Below are the code and all the weights of a small trained network. Each question names an input and a target symbol and asks about switching units off, where a switched-off unit gives its printed mean instead of its output.

import numpy as np


def w(rows, s, z=0):
    codes = np.array(rows[::2]) - 128.0
    scale = np.full(codes.shape[1], s)
    scale[-1] = z or s
    return codes * scale


def f(y):
    return y / 2 * (1 + np.tanh(0.7978845608 * (y + 0.044715 * y**3)))


def softmax(a):
    e = np.exp(a - a.max(-1, keepdims=True))
    return e / e.sum(-1, keepdims=True)


def log_softmax(a):
    a = a - a.max(-1, keepdims=True)
    return a - np.log(np.exp(a).sum(-1, keepdims=True))


def net(x, mask):
    ids = ['ΓΘΠΣΨαεμξτφ'.index(c) for c in x.split()]
    T = len(ids)
    res = E[ids] + P[:T]
    r = res
    for j in range(3):
        rows = slice(2 * j, 2 * j + 2)
        q, k, v = (r @ M[0][rows].T for M in (Q, K, V))
        z = softmax(np.where(np.tri(T) > 0, q @ k.T / 2**0.5, -1e9)) @ v
        o = O[0][rows]
        res = res + np.where(mask[j], z, o[:, -1]) @ o[:, :-1]
    y = f(res @ A[0][:, :-1].T + A[0][:, -1])
    res = res + np.where(mask[3:15], y, B[0][:, -1]) @ B[0][:, :-1]
    return log_softmax(res[-1] @ U[:, :-1].T + U[:, -1])


Q, K, V, O, A, B = {}, {}, {}, {}, {}, {}
E = w([
[108,116,167,179],'Γ',
[129,22,164,110],'Θ',
[176,157,113,57],'Π',
[180,174,126,74],'Σ',
[163,167,123,72],'Ψ',
[203,107,182,113],'α',
[112,148,192,130],'ε',
[155,168,117,63],'μ',
[43,134,82,193],'ξ',
[78,72,162,103],'τ',
[216,77,4,133],'φ',
],0.014)
P = w([
[42,101,56,189],'0',
[71,116,65,115],'1',
[93,116,94,77],'2',
[97,105,115,65],'3',
[96,96,147,62],'4',
[92,73,171,61],'5',
[84,50,204,54],'6',
[97,44,243,66],'7',
[87,65,255,65],'8',
],0.0029)
Q[0] = w([
[97,38,213,210],'h0',
[120,185,114,34],'h0',
[141,213,2,68],'h1',
[28,131,198,149],'h1',
[186,143,126,16],'h2',
[180,133,139,141],'h2',
],0.031)
K[0] = w([
[158,165,30,164],'h0',
[142,146,212,61],'h0',
[104,198,4,168],'h1',
[63,201,178,92],'h1',
[120,109,228,52],'h2',
[158,147,158,161],'h2',
],0.027)
V[0] = w([
[63,71,157,61],'h0',
[91,245,207,140],'h0',
[54,240,166,106],'h1',
[9,90,123,87],'h1',
[243,60,144,178],'h2',
[71,57,157,130],'h2',
],0.013)
O[0] = w([
[82,68,124,40,203],'h0',
[157,218,238,98,2],'h0',
[136,235,224,69,56],'h1',
[105,91,130,2,222],'h1',
[245,35,144,214,113],'h2',
[93,57,205,137,232],'h2',
],0.0087,0.0048)
A[0] = w([
[143,85,112,157,121],'n0',
[210,141,74,53,71],'n1',
[3,146,127,198,87],'n2',
[134,225,80,130,121],'n3',
[125,137,37,116,200],'n4',
[110,115,87,176,131],'n5',
[82,172,118,182,198],'n6',
[62,160,184,57,193],'n7',
[83,118,66,107,2],'n8',
[225,133,100,106,96],'n9',
[171,210,224,150,146],'n10',
[77,91,179,95,83],'n11',
],0.011,0.0041)
B[0] = w([
[141,174,132,97,184],'n0',
[138,159,104,255,144],'n1',
[195,155,73,175,149],'n2',
[82,191,47,81,140],'n3',
[63,108,85,83,180],'n4',
[142,209,152,119,174],'n5',
[180,205,120,165,132],'n6',
[65,123,198,197,248],'n7',
[137,123,176,203,169],'n8',
[115,86,94,202,145],'n9',
[227,179,169,53,154],'n10',
[193,138,51,76,207],'n11',
],0.016,0.017)
U = w([
[3,35,164,87,170],'Γ',
[181,174,85,95,78],'Θ',
[74,166,118,90,1],'Π',
[151,120,106,139,48],'Σ',
[189,65,62,44,229],'Ψ',
[249,68,125,208,169],'α',
[178,117,128,127,159],'ε',
[96,137,151,223,83],'μ',
[170,157,173,89,213],'ξ',
[84,118,21,113,130],'τ',
[117,157,110,94,48],'φ',
],0.0051)

Each question gives the input, a string of symbols that net reads in full, and the target symbol t.
The units are the heads (2 rows each of Q, K, V and O) and the neurons (one row each of A and B). Each row of codes is followed by its name. A weight is (code - 128) times the scale printed after its matrix; where a second scale follows, it is the last column's (O, A, B and U).
mask holds one flag per unit, heads first, then neurons. A switched-off unit (its flag False) gives its mean, the last column of its rows in O or B, instead of its output. The means were averaged over made-up inputs and are rounded, as every weight is.
A unit's drop is (log p(t) with every unit on - log p(t) with that unit switched off) / (log p(t) with every unit on - log p(t) with every unit switched off).
The circuit of an input: a set's keep is (log p(t) with only the set's units on - log p(t) with every unit switched off) / (log p(t) with every unit on - log p(t) with every unit switched off). Starting from the 12 units with the biggest drops (on a tie, the unit counted first), units are removed one at a time, each time the one whose removal leaves the highest keep (on an exact tie, the one counted first), for as long as the keep stays at least 0.8.
units of the circuit, in order: the units of the circuit, biggest drop first
unit that matters most: the unit with the biggest drop
top k neurons: the k neurons with the biggest drops, biggest first
heads that matter: for each layer, one digit per head in row order, 1 if its drop is at least 0.15 and else 0, layers parted by /
input τ τ ε, target ξ: unit that matters most => h1
input ε ε Ψ τ, target Γ: heads that matter => 010
input α Σ Π Γ Σ φ Π τ Σ, target Ψ: heads that matter => 111
input τ τ τ ε Ψ μ, target ξ: units of the circuit, in order => [h0 h1 n10]
input ε τ Σ ε Θ Θ Σ μ, target Ψ: heads that matter => 101
input Σ ε Π Σ, target ξ: units of the circuit, in order => [h0 n10 h1]
input Π φ α α, target τ: top 3 neurons => [n4 n7 n9]
input φ τ Γ, target τ: heads that matter => 100
input Π ε Θ, target Ψ: heads that matter => 000
input Σ τ τ, target Γ: units of the circuit, in order => [h1 n7 h2]
input Π ξ τ Γ, target Γ: heads that matter => 010
input Γ Γ τ Γ ε Σ Θ Θ Π, target Ψ: heads that matter => 101
input τ Π Π μ Γ, target Γ: units of the circuit, in order => [h1 n10 n5]
input Γ Γ Θ Σ Σ Π μ Γ, target Ψ: heads that matter => 010
input Π Π Π φ τ, target τ: unit that matters most => h0
input Π Π Σ τ Π, target Γ: units of the circuit, in order => [h2 n7 h0]
input Γ Γ α Γ α Σ μ μ Γ, target α: top 3 neurons => [n2 n4 n7]
input Π τ τ Θ Γ Γ Ψ, target Ψ: heads that matter => 101
input φ ξ Ψ Σ μ τ Σ Σ τ, target Ψ: units of the circuit, in order => [n7 h0]
input τ α Σ μ, target α: units of the circuit, in order => [h2 n1]
input τ ξ τ Θ φ Γ, target τ: heads that matter => 110
input Σ Π ε Γ Γ α ε Π, target ξ: heads that matter => 110
input τ ε τ Π φ Π, target τ: units of the circuit, in order => [h1 n4]
input ξ τ ξ, target μ: units of the circuit, in order => [n7 h2 n2 h1]
input μ τ Γ τ Ψ τ φ τ Θ, target τ: units of the circuit, in order => [h0 n4]
input τ Θ Σ, target Ψ: heads that matter => 101
input ε ξ α Σ, target α: unit that matters most => h2
input α τ ξ Π α ε ξ, target μ: unit that matters most => n7
